Below are the code and all the weights of a small trained network. Each question names an input and a class and asks about switching units off, where a switched-off unit gives its printed mean instead of its output.

import numpy as np


def w(rows, s, z=0):
    codes = np.array(rows[::2]) - 128.0
    scale = np.full(codes.shape[1], s)
    scale[-1] = z or s
    return codes * scale


def norm(h):
    return h / np.sqrt((h * h).mean(-1, keepdims=True) + 1e-5)


def f(y):
    return y / 2 * (1 + np.tanh(0.7978845608 * (y + 0.044715 * y**3)))


def log_softmax(a):
    a = a - a.max(-1, keepdims=True)
    return a - np.log(np.exp(a).sum(-1, keepdims=True))


def net(x, mask):
    res = np.array(x, float).reshape(1, 7) / 4 @ E
    u = 0
    for l in range(2):
        y = f(norm(res) @ A[l][:, :-1].T + A[l][:, -1])
        res = res + np.where(mask[u : u + 3], y, B[l][:, -1]) @ B[l][:, :-1]
        u += 3
    return log_softmax(norm(res)[-1] @ U[:, :-1].T + U[:, -1])


A, B = {}, {}
E = w([
[57,33,198,182,144,146],'x0',
[131,126,130,127,129,126],'x1',
[126,128,128,127,129,128],'x2',
[130,128,128,128,125,133],'x3',
[126,129,128,125,135,128],'x4',
[86,254,223,148,40,59],'x5',
[125,129,128,123,138,133],'x6',
],0.0067)
A[0] = w([
[230,182,17,96,139,118,2],'0.n1',
[211,107,8,108,139,136,59],'0.n2',
[165,155,56,93,151,150,109],'0.n3',
],0.015,0.006)
B[0] = w([
[36,50,114,100,175,251,243],'0.n1',
[197,190,164,155,100,68,247],'0.n2',
[138,117,56,103,121,131,207],'0.n3',
],0.017,0.011)
A[1] = w([
[92,3,163,164,148,130,2],'1.n1',
[198,53,66,137,143,71,166],'1.n2',
[208,99,86,133,158,141,71],'1.n3',
],0.021,0.0019)
B[1] = w([
[156,80,27,67,175,206,249],'1.n1',
[31,211,166,146,46,6,202],'1.n2',
[154,120,201,174,117,8,209],'1.n3',
],0.012,0.013)
U = w([
[42,59,62,44,175,222,3],'0',
[137,255,245,181,85,9,253],'1',
],0.0056,0.0003)

Each question gives the input, the list of numbers given to net, and the class t.
The units are the neurons (one row each of A and B). Each row of codes is followed by its name. A weight is (code - 128) times the scale printed after its matrix; where a second scale follows, it is the last column's (A, B and U).
mask holds one flag per neuron, layer by layer. A switched-off neuron (its flag False) gives its mean, the last column of its row in B, instead of its output. The means were averaged over made-up inputs and are rounded, as every weight is.
A unit's drop is (log p(t) with every unit on - log p(t) with that unit switched off) / (log p(t) with every unit on - log p(t) with every unit switched off).
most important unit: the unit with the biggest drop
k most important neurons: the k neurons with the biggest drops, biggest first
top k neurons in layer l: the k neurons of layer l with the biggest drops, biggest first
drop when u is switched off: that unit's drop, to one decimal
input [-4,-4,1,5,5,-6,-5], class 1: most important unit => 0.n2
input [-1,2,8,5,-3,3,6], class 1: 2 most important neurons => 0.n1, 1.n1
input [2,5,-7,0,5,3,-6], class 1: 3 most important neurons => 0.n1, 1.n1, 0.n3
input [8,-6,1,4,-5,7,-7], class 0: 2 most important neurons => 0.n2, 1.n3
input [5,-7,7,1,7,-6,8], class 1: 3 most important neurons => 0.n1, 1.n2, 1.n3
input [8,-6,-3,2,-7,8,2], class 0: 2 most important neurons => 0.n2, 1.n3
input [6,8,5,5,2,-7,3], class 1: top 2 neurons in layer 1 => 1.n2, 1.n3
input [2,-7,1,3,-6,-3,-7], class 1: drop when 0.n1 is switched off => 1.0
input [4,-3,-7,7,5,-8,4], class 1: drop when 1.n1 is switched off => 0.0
input [0,6,-7,1,-6,1,-3], class 1: drop when 1.n1 is switched off => 1.4
